Below are the code and all the weights of a small trained network. Each question names an input and a class and asks about switching units off, where a switched-off unit gives its printed mean instead of its output.

import numpy as np


def w(rows, s, z=0):
    codes = np.array(rows[::2]) - 128.0
    scale = np.full(codes.shape[1], s)
    scale[-1] = z or s
    return codes * scale


def f(y):
    return y / 2 * (1 + np.tanh(0.7978845608 * (y + 0.044715 * y**3)))


def log_softmax(a):
    a = a - a.max(-1, keepdims=True)
    return a - np.log(np.exp(a).sum(-1, keepdims=True))


def net(x, mask):
    res = np.array(x, float).reshape(1, 4) / 4 @ E
    y = f(res @ A[0][:, :-1].T + A[0][:, -1])
    res = res + np.where(mask, y, B[0][:, -1]) @ B[0][:, :-1]
    return log_softmax(res[-1] @ U[:, :-1].T + U[:, -1])


A, B = {}, {}
E = w([
[193,243,222],'x0',
[159,192,78],'x1',
[93,133,145],'x2',
[245,2,119],'x3',
],0.0084)
A[0] = w([
[120,125,138,88],'neuron 0',
[73,176,42,104],'neuron 1',
[37,82,55,201],'neuron 2',
[91,184,149,110],'neuron 3',
[253,183,112,254],'neuron 4',
[87,176,168,185],'neuron 5',
[147,156,34,151],'neuron 6',
[96,97,180,160],'neuron 7',
[186,124,201,126],'neuron 8',
[116,22,99,165],'neuron 9',
[104,216,187,140],'neuron 10',
],0.015,0.0049)
B[0] = w([
[154,146,121,122],'neuron 0',
[112,77,147,192],'neuron 1',
[36,118,149,244],'neuron 2',
[149,140,195,190],'neuron 3',
[116,68,114,238],'neuron 4',
[122,182,194,205],'neuron 5',
[181,9,65,166],'neuron 6',
[126,166,101,158],'neuron 7',
[134,66,83,179],'neuron 8',
[132,128,183,246],'neuron 9',
[119,142,185,237],'neuron 10',
],0.015,0.012)
U = w([
[93,171,179,98],'0',
[187,163,246,153],'1',
[67,83,184,197],'2',
[141,144,170,2],'3',
[201,49,69,211],'4',
],0.013,0.004)

Each question gives the input, the list of numbers given to net, and the class t.
The units are the neurons (one row each of A and B). Each row of codes is followed by its name. A weight is (code - 128) times the scale printed after its matrix; where a second scale follows, it is the last column's (A, B and U).
mask holds one flag per neuron, in row order. A switched-off neuron (its flag False) gives its mean, the last column of its row in B, instead of its output. The means were averaged over made-up inputs and are rounded, as every weight is.
A unit's drop is (log p(t) with every unit on - log p(t) with that unit switched off) / (log p(t) with every unit on - log p(t) with every unit switched off).
The circuit of an input: a set's keep is (log p(t) with only the set's units on - log p(t) with every unit switched off) / (log p(t) with every unit on - log p(t) with every unit switched off). Starting from all 11 units, units are removed one at a time, each time the one whose removal leaves the highest keep (on an exact tie, the one counted first), for as long as the keep stays at least 0.8.
units of the circuit, in order: the units of the circuit, biggest drop first
k most important neurons: the k neurons with the biggest drops, biggest first
drop of u: that unit's drop, to one decimal
input [-3,-6,-4,-6], class 0: units of the circuit, in order -> (neuron 4; neuron 6)
input [-3,7,5,4], class 4: units of the circuit, in order -> (neuron 6)
input [-1,7,-6,-8], class 1: 3 most important neurons -> (neuron 3; neuron 5; neuron 10)
input [-2,-6,-2,-3], class 0: units of the circuit, in order -> (neuron 4; neuron 6; neuron 8)
input [2,6,-5,-5], class 1: 2 most important neurons -> (neuron 2; neuron 3)
input [0,-6,1,0], class 0: 3 most important neurons -> (neuron 4; neuron 6; neuron 1)
input [2,-7,8,6], class 4: 2 most important neurons -> (neuron 2; neuron 8)
input [-1,-4,-5,-3], class 0: 4 most important neurons -> (neuron 4; neuron 6; neuron 8; neuron 1)
input [-1,-4,-3,-3], class 0: 3 most important neurons -> (neuron 4; neuron 6; neuron 8)
input [-1,8,-2,-7], class 1: 2 most important neurons -> (neuron 3; neuron 5)
input [2,1,-8,-3], class 1: 2 most important neurons -> (neuron 2; neuron 8)
input [-7,8,-4,3], class 4: drop of neuron 6 -> 2.9
input [-6,6,-8,1], class 4: drop of neuron 6 -> 1.7
input [0,-3,-1,-2], class 0: drop of neuron 4 -> 0.2
input [-1,7,3,8], class 4: drop of neuron 7 -> 0.0
input [-3,4,-4,0], class 4: most important neuron -> (neuron 6)
